Here is a tiny trained network, its code and every weight. The questions are about switching its units off for an input and a target symbol, where a switched-off unit gives its printed mean instead of its output.

import numpy as np


def w(rows, s, z=0):
    codes = np.array(rows[::2]) - 128.0
    scale = np.full(codes.shape[1], s)
    scale[-1] = z or s
    return codes * scale


def f(y):
    return np.maximum(y, 0)


def softmax(a):
    e = np.exp(a - a.max(-1, keepdims=True))
    return e / e.sum(-1, keepdims=True)


def log_softmax(a):
    a = a - a.max(-1, keepdims=True)
    return a - np.log(np.exp(a).sum(-1, keepdims=True))


def net(x, mask):
    ids = ['αγδεζηλμξπστφψω'.index(c) for c in x.split()]
    T = len(ids)
    res = E[ids] + P[:T]
    u = 0
    for l in range(3):
        q, k, v = (res @ M[l].T for M in (Q, K, V))
        z = softmax(np.where(np.tri(T) > 0, q @ k.T / 3**0.5, -1e9)) @ v
        res = res + np.where(mask[u], z, O[l][:, -1]) @ O[l][:, :-1]
        u += 1
        y = f(res @ A[l][:, :-1].T + A[l][:, -1])
        res = res + np.where(mask[u : u + 8], y, B[l][:, -1]) @ B[l][:, :-1]
        u += 8
    return log_softmax(res[-1] @ U[:, :-1].T + U[:, -1])


Q, K, V, O, A, B = {}, {}, {}, {}, {}, {}
E = w([
[96,188,115,138],'α',
[141,91,194,106],'γ',
[184,103,68,102],'δ',
[112,105,143,146],'ε',
[50,147,187,167],'ζ',
[215,194,146,104],'η',
[151,84,86,50],'λ',
[249,98,186,134],'μ',
[115,140,181,143],'ξ',
[96,62,64,118],'π',
[128,138,104,166],'σ',
[128,152,135,118],'τ',
[126,115,65,151],'φ',
[130,198,150,113],'ψ',
[68,181,90,2],'ω',
],0.016)
P = w([
[107,191,254,167],'0',
[159,166,156,178],'1',
[166,163,137,159],'2',
[151,166,145,143],'3',
[145,172,139,135],'4',
[141,171,141,123],'5',
[172,160,117,113],'6',
[128,172,147,108],'7',
[123,177,146,108],'8',
[173,152,121,97],'9',
[125,173,140,101],'10',
],0.0057)
Q[0] = w([
[92,92,101,36],'0.h0',
[162,254,119,44],'0.h0',
[166,47,240,122],'0.h0',
],0.0067)
K[0] = w([
[83,8,90,188],'0.h0',
[72,253,63,167],'0.h0',
[237,82,32,129],'0.h0',
],0.0056)
V[0] = w([
[126,255,157,173],'0.h0',
[91,158,175,167],'0.h0',
[90,133,124,141],'0.h0',
],0.0047)
O[0] = w([
[140,160,132,252,253],'0.h0',
[159,170,3,42,201],'0.h0',
[152,112,174,81,143],'0.h0',
],0.0063,0.0027)
A[0] = w([
[111,132,100,147,2],'0.n0',
[171,193,144,133,124],'0.n1',
[109,141,50,254,167],'0.n2',
[223,140,166,100,150],'0.n3',
[252,151,173,93,156],'0.n4',
[160,45,139,113,73],'0.n5',
[172,26,176,147,159],'0.n6',
[145,221,201,157,171],'0.n7',
],0.0077,0.0052)
B[0] = w([
[136,186,211,207,128],'0.n0',
[238,94,255,95,175],'0.n1',
[200,91,73,163,206],'0.n2',
[105,121,198,50,182],'0.n3',
[120,88,222,114,199],'0.n4',
[176,158,123,156,134],'0.n5',
[129,62,119,46,156],'0.n6',
[151,87,253,168,255],'0.n7',
],0.0068,0.006)
Q[1] = w([
[8,148,87,156],'1.h0',
[59,254,136,149],'1.h0',
[51,214,112,194],'1.h0',
],0.0042)
K[1] = w([
[205,96,114,1],'1.h0',
[157,162,204,49],'1.h0',
[70,194,189,16],'1.h0',
],0.0038)
V[1] = w([
[15,91,118,172],'1.h0',
[165,253,141,97],'1.h0',
[216,215,190,164],'1.h0',
],0.0035)
O[1] = w([
[55,148,254,169,87],'1.h0',
[85,96,69,129,142],'1.h0',
[51,159,98,52,253],'1.h0',
],0.005,0.0035)
A[1] = w([
[148,95,53,40,180],'1.n0',
[189,36,200,24,195],'1.n1',
[184,98,32,10,251],'1.n2',
[211,240,133,101,199],'1.n3',
[202,41,178,115,43],'1.n4',
[30,60,80,133,64],'1.n5',
[24,125,74,253,59],'1.n6',
[69,223,80,63,137],'1.n7',
],0.0058,0.0027)
B[1] = w([
[109,150,52,202,166],'1.n0',
[46,108,176,70,255],'1.n1',
[16,145,145,238,189],'1.n2',
[216,255,191,123,187],'1.n3',
[150,171,145,103,188],'1.n4',
[68,55,176,121,131],'1.n5',
[29,99,186,155,144],'1.n6',
[104,228,98,59,153],'1.n7',
],0.0068,0.0075)
Q[2] = w([
[88,85,2,154],'2.h0',
[143,126,104,61],'2.h0',
[190,150,158,78],'2.h0',
],0.0082)
K[2] = w([
[161,3,104,181],'2.h0',
[18,218,223,160],'2.h0',
[119,186,163,85],'2.h0',
],0.0065)
V[2] = w([
[26,121,80,129],'2.h0',
[82,34,182,199],'2.h0',
[169,216,177,2],'2.h0',
],0.0083)
O[2] = w([
[79,41,61,155,83],'2.h0',
[7,23,235,253,128],'2.h0',
[156,235,168,51,253],'2.h0',
],0.005,0.013)
A[2] = w([
[196,216,157,161,224],'2.n0',
[254,99,127,59,236],'2.n1',
[101,70,135,140,2],'2.n2',
[149,227,226,184,62],'2.n3',
[190,122,209,156,56],'2.n4',
[121,165,164,237,161],'2.n5',
[119,87,49,196,254],'2.n6',
[61,90,158,154,198],'2.n7',
],0.007,0.0045)
B[2] = w([
[156,89,32,141,238],'2.n0',
[2,178,22,136,199],'2.n1',
[83,82,170,87,135],'2.n2',
[222,48,129,100,253],'2.n3',
[136,74,111,69,186],'2.n4',
[213,76,52,165,172],'2.n5',
[77,210,190,198,152],'2.n6',
[112,160,201,156,169],'2.n7',
],0.0071,0.017)
U = w([
[154,185,178,169,57],'α',
[123,234,141,241,109],'γ',
[126,219,193,181,170],'δ',
[108,121,133,151,42],'ε',
[192,56,40,208,152],'ζ',
[84,43,128,79,3],'η',
[97,135,229,129,60],'λ',
[26,92,143,161,128],'μ',
[180,182,113,113,27],'ξ',
[140,73,107,139,115],'π',
[73,110,109,143,217],'σ',
[63,255,71,140,254],'τ',
[115,127,143,165,124],'φ',
[114,93,120,150,81],'ψ',
[211,68,194,197,220],'ω',
],0.0069,0.004)

Each question gives the input, a string of symbols that net reads in full, and the target symbol t.
The units are the heads (3 rows each of Q, K, V and O) and the neurons (one row each of A and B). Each row of codes is followed by its name. A weight is (code - 128) times the scale printed after its matrix; where a second scale follows, it is the last column's (O, A, B and U).
mask holds one flag per unit, layer by layer, with each layer's heads first. A switched-off unit (its flag False) gives its mean, the last column of its rows in O or B, instead of its output. The means were averaged over made-up inputs and are rounded, as every weight is.
A unit's drop is (log p(t) with every unit on - log p(t) with that unit switched off) / (log p(t) with every unit on - log p(t) with every unit switched off).
The circuit of an input: a set's keep is (log p(t) with only the set's units on - log p(t) with every unit switched off) / (log p(t) with every unit on - log p(t) with every unit switched off). Starting from the 12 units with the biggest drops (on a tie, the unit counted first), units are removed one at a time, each time the one whose removal leaves the highest keep (on an exact tie, the one counted first), for as long as the keep stays at least 0.8.
units of the circuit, in order: the units of the circuit, biggest drop first
most important unit: the unit with the biggest drop
top k neurons: the k neurons with the biggest drops, biggest first
top k neurons in layer l: the k neurons of layer l with the biggest drops, biggest first
input η η τ, target ξ: units of the circuit, in order -> 2.h0, 2.n3, 1.n3
input α ω γ, target τ: units of the circuit, in order -> 2.h0, 1.n7, 2.n1, 0.n7
input λ ζ η η, target ξ: units of the circuit, in order -> 2.h0, 1.n3, 2.n0
input ψ ξ α, target ζ: most important unit -> 2.n0
input σ ζ μ, target η: top 2 neurons in layer 1 -> 1.n4, 1.n1
input ζ ψ π ω ζ η λ, target μ: top 4 neurons -> 1.n2, 0.n7, 1.n0, 0.n1
input γ τ π μ ψ, target ξ: units of the circuit, in order -> 2.h0, 1.n3, 1.n2, 2.n3
input η η ε γ, target ξ: units of the circuit, in order -> 2.h0, 1.n3
input ζ γ ξ, target ω: units of the circuit, in order -> 2.h0, 2.n1
input ζ α ζ ζ σ ζ ξ ω μ α, target τ: top 3 neurons -> 1.n7, 2.n1, 1.n3
input η ζ σ ε σ γ ω δ τ, target τ: units of the circuit, in order -> 2.h0, 2.n1, 1.n7, 0.n7
input ξ γ μ ψ σ μ γ ψ σ ζ ζ, target ω: top 2 neurons -> 2.n1, 0.n7
input γ φ α λ ζ γ η η τ, target ξ: units of the circuit, in order -> 2.h0, 2.n3, 1.n3, 0.n1
input γ σ ε ω γ ζ, target ω: units of the circuit, in order -> 2.n1
input σ γ γ η ζ σ ω ψ ζ ξ, target τ: units of the circuit, in order -> 2.h0, 1.n7, 2.n1, 0.n7
input γ μ γ, target λ: top 2 neurons -> 1.n1, 0.n6
input α ζ σ ζ φ ε ε δ ω γ, target τ: top 3 neurons -> 1.n7, 2.n1, 2.n3
input γ η α, target ξ: top 4 neurons in layer 1 -> 1.n3, 1.n2, 1.n4, 1.n0
input δ ζ μ α π δ ξ ω ω ξ, target τ: top 3 neurons -> 1.n7, 2.n1, 2.n3
input φ τ ζ π δ ω, target τ: top 2 neurons -> 1.n7, 2.n3
input ω ψ φ, target γ: top neuron in layer 0 -> 0.n7
input σ η ζ δ ψ, target ξ: top 2 neurons -> 2.n3, 1.n3
